Below is a small trained network, with its code and all its weights. Each question gives an input and a class and asks what happens when units are switched off, that is, made to give their printed mean instead of their output.

import numpy as np


def w(rows, s, z=0):
    codes = np.array(rows[::2]) - 128.0
    scale = np.full(codes.shape[1], s)
    scale[-1] = z or s
    return codes * scale


def norm(h):
    return h / np.sqrt((h * h).mean(-1, keepdims=True) + 1e-5)


def f(y):
    return np.maximum(y, 0)


def log_softmax(a):
    a = a - a.max(-1, keepdims=True)
    return a - np.log(np.exp(a).sum(-1, keepdims=True))


def net(x, mask):
    res = np.array(x, float).reshape(1, 7) / 4 @ E
    u = 0
    for l in range(2):
        y = f(norm(res) @ A[l][:, :-1].T + A[l][:, -1])
        res = res + np.where(mask[u : u + 4], y, B[l][:, -1]) @ B[l][:, :-1]
        u += 4
    return log_softmax(norm(res)[-1] @ U[:, :-1].T + U[:, -1])


A, B = {}, {}
E = w([
[175,123,111,86,61],'x0',
[76,150,137,169,106],'x1',
[231,93,120,183,183],'x2',
[181,246,220,124,111],'x3',
[2,111,95,178,172],'x4',
[164,148,158,125,147],'x5',
[204,190,166,135,90],'x6',
],0.0049)
A[0] = w([
[60,19,64,228,233,74],'0.n1',
[118,180,55,179,144,149],'0.n2',
[85,179,238,160,99,4],'0.n3',
[19,53,88,2,119,56],'0.n4',
],0.0067,0.0022)
B[0] = w([
[95,80,144,140,208,253],'0.n1',
[170,128,250,16,107,162],'0.n2',
[145,193,146,110,203,180],'0.n3',
[86,120,108,123,2,228],'0.n4',
],0.0093,0.006)
A[1] = w([
[99,138,95,149,90,19],'1.n1',
[247,79,138,164,86,104],'1.n2',
[98,108,101,173,149,3],'1.n3',
[95,248,154,134,147,90],'1.n4',
],0.012,0.002)
B[1] = w([
[31,177,65,97,110,161],'1.n1',
[170,166,37,56,196,224],'1.n2',
[215,133,194,167,208,165],'1.n3',
[200,124,176,255,28,255],'1.n4',
],0.011,0.0061)
U = w([
[193,231,179,210,59,144],'0',
[76,71,140,142,251,2],'1',
[10,140,65,86,45,152],'2',
[205,221,41,30,196,171],'3',
],0.012,0.00054)

Each question gives the input, the list of numbers given to net, and the class t.
The units are the neurons (one row each of A and B). Each row of codes is followed by its name. A weight is (code - 128) times the scale printed after its matrix; where a second scale follows, it is the last column's (A, B and U).
mask holds one flag per neuron, layer by layer. A switched-off neuron (its flag False) gives its mean, the last column of its row in B, instead of its output. The means were averaged over made-up inputs and are rounded, as every weight is.
A unit's drop is (log p(t) with every unit on - log p(t) with that unit switched off) / (log p(t) with every unit on - log p(t) with every unit switched off).
The circuit of an input: a set's keep is (log p(t) with only the set's units on - log p(t) with every unit switched off) / (log p(t) with every unit on - log p(t) with every unit switched off). Starting from all 8 units, units are removed one at a time, each time the one whose removal leaves the highest keep (on an exact tie, the one counted first), for as long as the keep stays at least 0.8.
circuit, biggest first: the units of the circuit, biggest drop first
top k neurons: the k neurons with the biggest drops, biggest first
top k neurons in layer l: the k neurons of layer l with the biggest drops, biggest first
drop when u is switched off: that unit's drop, to one decimal
input [-6,-4,3,3,0,-7,1], class 1: circuit, biggest first -> [1.n4, 0.n3, 1.n2]
input [-6,-7,-6,0,-2,0,-8], class 2: circuit, biggest first -> [0.n4]
input [7,-6,-5,4,-2,-5,5], class 3: circuit, biggest first -> [0.n3, 1.n4]
input [-7,7,4,-5,-2,2,6], class 1: top 2 neurons -> [0.n1, 1.n4]
input [1,8,0,-4,2,-3,6], class 1: top 2 neurons in layer 0 -> [0.n4, 0.n1]
input [2,-2,6,3,5,2,6], class 3: top 2 neurons -> [1.n2, 0.n3]
input [1,-6,2,1,2,1,-2], class 1: top 2 neurons -> [1.n4, 1.n2]
input [-6,3,4,-2,-7,4,-5], class 1: top 3 neurons -> [0.n1, 1.n4, 1.n2]
input [8,-8,4,8,-8,5,6], class 3: top 2 neurons -> [1.n2, 1.n4]
input [6,3,-3,0,-6,7,-7], class 2: top 2 neurons in layer 1 -> [1.n3, 1.n4]
input [-1,8,8,5,-7,7,-2], class 3: drop when 1.n2 is switched off -> 0.9
input [-1,-3,0,-5,-8,-4,-6], class 2: drop when 0.n4 is switched off -> 0.9
input [-5,0,8,1,1,-1,5], class 3: drop when 1.n2 is switched off -> 0.1
input [7,1,-3,2,-7,-7,8], class 3: top 2 neurons in layer 1 -> [1.n2, 1.n4]
input [-8,2,-8,3,6,1,-5], class 0: top neuron in layer 1 -> [1.n4]
